Input:
[[120 123 150 108]
 [150 109 151 136]
 [144 104 130 127]]
Output: 104

Input:
[[105 116 126 146 115 129 145]
 [127 145 146 131 137 121 130]
 [114 134 130 136 103 108 101]]
Output: 103

Input:
[[149 152 123 118 130]
 [140 141 124 124 129]
 [133 140 122 123 133]]
Output: 122

Input:
[[136 132 130 137 121]
 [126 126 104 132 138]
 [123 136 130 133 128]]
Output: 130

Input:
[[134 117 147 143 140]
 [133 116 144 142 138]
 [120 118 107 123 111]]
Output: 107

Input:
[[143 122 126 109]
 [136 136 155 142]
 [122 141 108 144]]
Output: 141

Input:
[[137 121 132 122 146 135 127]
 [151 124 132 115 136 124 141]
 [124 133 129 114 118 125 137]]
Output: 118
---
array([[148, 108, 108, 141, 146, 147, 148],
       [148, 108, 147, 108, 110, 108, 110],
       [148, 106, 147, 106, 147, 148, 147]]) 110

array([[103, 125, 131, 117, 128],
       [141, 127, 140, 130, 133]]) 133

array([[151, 118, 140, 120],
       [149, 133, 110, 136],
       [124, 124, 140,  99]]) 136

array([[110, 125, 108, 136, 104, 138, 110],
       [120, 129, 122, 127, 121, 155, 122]]) 122

array([[104, 126, 147, 136, 107, 125, 107],
       [146, 139, 156, 121, 141, 100, 119]]) 119

array([[131, 112, 115, 114, 112, 126, 113],
       [128, 102, 113, 132, 123, 138, 118],
       [133, 125, 124, 137, 132, 135, 136]]) 118

array([[141, 152, 114, 132, 151, 155],
       [102, 130, 105, 126, 121, 150]]) 150
---
156  153  104  119  154  111  155
155  151  102  117  151  112  154
109  155  154  121  116  149  147
--> 117, 156

151  104  119  151  107  109  109
104  106  152  149  106  104  106
105  107  153  152  107  106  108
--> 149, 153

108  147  152  110  149  107  136
113  115  112  115  112  114  116
139  142  147  137  144  139  141
--> 115, 152

131  126  149  146  152  149  141 --> 146, 152

128  133  112  126  130  131  126
126  115  117  127  121  131  131
126  115  149  128  121  132  128
--> 127, 149

140  111  123  111   99  150  136 --> 111, 150

122  135  134  112  104  108  113 --> 112, 135

157  120  132  144  122  151  142 --> 144, 157

156  143  151  131   99  138  113 --> 131, 156

132  128  119  115  132
131  125  118  115  129
132  147  123  107  142
--> 118, 147
---
[139 134 118 154] Answer: 154, 118

[149 147 113 140] Answer: 149, 113

[123 131 134 133 106] Answer: 134, 106

[121 121 122 125 157 104 149] Answer: 157, 104

[130 107 126 128 129 133 127] Answer: 133, 107

[[122 140 118 115 115]
 [111 154 138 157 145]] Answer: 157, 111

[103 128 116 146 149 104] Answer: 149, 103

[132 140 137 150 140] Answer: 150, 132

[131 116 133 128 156 128 128] Answer: 156, 116

[104 138 147 130] Answer: 147, 104
---
[[123 103 139 134 135 138 113]
 [132 103 141 121 135 138 115]] -> 138

[[126 140 103 124 117 127]
 [135 154 120 149 136 145]] -> 136

[[124 149 135 114 139 125 118]
 [107 158 123 112 144 103 116]] -> 103

[[135 110 132 149 116]
 [120 140 137 123 143]] -> 123

[[111 139 139 130 104 121 145]
 [146 145 127 131 122 153 112]] -> 153

[[107 143 135 145]
 [114 148 132 145]] -> 132

[[109 133 120 148 147]
 [146 120 103 115 103]] -> 115

[[146 113 133 149 132 133]
 [115 152 149 129 119 126]] -> 119
---
[150 125 154 156 141 128] result: 125

[119 147 116 113 107 105 119] result: 116

[138 144 132 151 133 129 137] result: 132

[134 122 144 113 154 120 136] result: 144

[152 133 138 126 118 121] result: 133

[153 124 123 114 113 147] result: 124

[[133 105 130 132 128]
 [129 128 129 128 128]] result: 129
---
Input: ((146, 141, 136, 138, 126, 127), (132, 111, 116, 116, 119, 105), (149, 130, 120, 117, 145, 119))
Output: 119
Input: ((122, 152, 133, 139, 139), (98, 102, 142, 149, 133))
Output: 133
Input: (141, 149, 104, 121)
Output: 121
Input: (131, 125, 144, 153)
Output: 153
Input: (123, 100, 150, 108)
Output: 108
Input: (120, 133, 150, 135, 135, 117)
Output: 117
---
[[129 147 129 109 139]
 [126 119 126 139 118]
 [114 142 114 132 100]]: 126, 147

[122 131 113 102 132 123 127]: 102, 132

[147 103 136 111 110]: 136, 147

[140 144 118 103 113 107 125]: 103, 144

[109  99 110 115 148]: 110, 148

[[145 138 121 143 130 135 126]
 [120 147 121 103 116 102 107]
 [127 142 122 112 117 109 110]]: 103, 147

[156 103 136 123 118]: 136, 156

[116 146 125 123 114 105 126]: 123, 146
---
[[129 134 107 115 131 132]
 [113 130 111 132 132 116]
 [104 136 107 126 120 122]] value 129

[[150 101 125 143 103 135]
 [137 156 147 100 112 139]
 [155 119 142 113 147 114]] value 150

[[142 121 135 137 137 119 116]
 [149 148 105 142 150 110 106]
 [121 115 129 133 110 128 106]] value 142

[[121 115 121 137 135 156]
 [102 119 114 120 127 109]
 [133 155 148 120 141 126]] value 121

[[106 157 117 122 125 153 131]
 [102 157 123 116 124 138 119]
 [150 125 118 129 115 109 141]] value 106

[[131 121 135 130 125 126 130]
 [128 116 124 134 135 130 129]
 [124 133 128 130 151 128 128]] value 131

[[137 129 120 154 146]
 [117 120 141 118 127]
 [110 111 139 123 124]] value 137
